Here is a tiny trained network, its code and every weight. The questions are about switching its units off for an input and a class, where a switched-off unit gives its printed mean instead of its output.

import numpy as np


def w(rows, s, z=0):
    codes = np.array(rows[::2]) - 128.0
    scale = np.full(codes.shape[1], s)
    scale[-1] = z or s
    return codes * scale


def f(y):
    return np.maximum(y, 0)


def log_softmax(a):
    a = a - a.max(-1, keepdims=True)
    return a - np.log(np.exp(a).sum(-1, keepdims=True))


def net(x, mask):
    res = np.array(x, float).reshape(1, 8) / 4 @ E
    y = f(res @ A[0][:, :-1].T + A[0][:, -1])
    res = res + np.where(mask, y, B[0][:, -1]) @ B[0][:, :-1]
    return log_softmax(res[-1] @ U[:, :-1].T + U[:, -1])


A, B = {}, {}
E = w([
[175,188,135,91,61],'x0',
[177,66,112,128,125],'x1',
[93,60,199,94,183],'x2',
[19,174,59,121,133],'x3',
[9,187,255,123,124],'x4',
[159,202,127,134,203],'x5',
[129,169,171,138,57],'x6',
[126,60,141,76,99],'x7',
],0.0081)
A[0] = w([
[62,126,197,34,105,234],'N1',
[173,105,191,52,118,112],'N2',
[74,61,183,104,132,187],'N3',
[98,162,209,6,105,137],'N4',
[55,152,161,167,208,81],'N5',
[113,76,146,132,7,203],'N6',
[177,134,223,127,135,149],'N7',
[144,91,82,43,179,199],'N8',
[191,126,183,133,134,108],'N9',
[205,152,130,87,190,254],'N10',
[86,80,164,162,42,147],'N11',
[170,124,166,105,188,111],'N12',
[117,126,219,140,151,124],'N13',
[143,110,87,94,148,231],'N14',
],0.011,0.0059)
B[0] = w([
[221,159,55,59,156,255],'N1',
[144,121,130,89,45,193],'N2',
[98,210,94,52,210,232],'N3',
[219,85,57,163,175,221],'N4',
[78,196,204,103,197,202],'N5',
[108,166,83,34,54,238],'N6',
[222,88,138,108,80,208],'N7',
[138,2,48,97,157,215],'N8',
[180,131,155,111,72,184],'N9',
[159,92,60,170,94,245],'N10',
[142,138,166,28,157,206],'N11',
[169,128,161,110,90,178],'N12',
[195,117,156,103,162,200],'N13',
[179,156,26,172,172,206],'N14',
],0.0066,0.0099)
U = w([
[207,44,199,140,41,102],'0',
[54,171,113,182,157,105],'1',
[117,163,102,20,56,231],'2',
[125,124,195,80,208,32],'3',
[81,60,169,125,69,3],'4',
[203,82,1,115,121,202],'5',
[98,42,131,207,199,54],'6',
],0.0093,0.005)

Each question gives the input, the list of numbers given to net, and the class t.
The units are the neurons (one row each of A and B). Each row of codes is followed by its name. A weight is (code - 128) times the scale printed after its matrix; where a second scale follows, it is the last column's (A, B and U).
mask holds one flag per neuron, in row order. A switched-off neuron (its flag False) gives its mean, the last column of its row in B, instead of its output. The means were averaged over made-up inputs and are rounded, as every weight is.
A unit's drop is (log p(t) with every unit on - log p(t) with that unit switched off) / (log p(t) with every unit on - log p(t) with every unit switched off).
The circuit of an input: a set's keep is (log p(t) with only the set's units on - log p(t) with every unit switched off) / (log p(t) with every unit on - log p(t) with every unit switched off). Starting from the 12 units with the biggest drops (on a tie, the unit counted first), units are removed one at a time, each time the one whose removal leaves the highest keep (on an exact tie, the one counted first), for as long as the keep stays at least 0.8.
units of the circuit, in order: the units of the circuit, biggest drop first
top k neurons: the k neurons with the biggest drops, biggest first
drop of u: that unit's drop, to one decimal
input [-1,5,3,-3,5,-3,3,-7], class 3: top 2 neurons => (N10 N13)
input [2,2,-3,-7,-2,-5,-2,6], class 2: units of the circuit, in order => (N6 N4)
input [3,3,4,5,6,2,-5,7], class 5: units of the circuit, in order => (N4)
input [-4,-8,-6,-6,7,5,0,-2], class 3: units of the circuit, in order => (N5 N6)
input [8,8,7,-4,-2,6,5,4], class 0: units of the circuit, in order => (N9 N7)
input [-7,4,4,7,-2,-2,7,6], class 2: units of the circuit, in order => (N4 N10)
input [1,3,3,-1,1,-5,0,7], class 2: top 4 neurons => (N6 N11 N10 N3)
input [5,7,-7,-1,-4,-3,7,0], class 2: units of the circuit, in order => (N6 N4)
input [4,-6,4,-2,8,5,-4,6], class 5: top 2 neurons => (N4 N1)
input [4,-6,-7,-4,8,2,-2,-3], class 3: top 2 neurons => (N6 N5)
input [-3,0,5,-7,6,-6,5,3], class 2: top 3 neurons => (N3 N6 N11)
input [-7,-5,1,8,6,3,-8,-8], class 3: top 2 neurons => (N5 N10)
input [-3,7,0,-1,2,3,-3,-6], class 6: top 2 neurons => (N1 N6)
input [-2,-7,8,-2,1,0,-7,-2], class 3: units of the circuit, in order => (N5)
input [3,-2,-6,-1,-4,-7,0,-2], class 2: top 2 neurons => (N4 N6)
input [8,3,-3,-5,8,5,1,-8], class 0: drop of N3 => 0.1
input [3,5,-8,-2,-2,-5,4,7], class 2: drop of N6 => 0.2
input [-1,7,8,-7,7,7,4,8], class 5: drop of N4 => 1.0
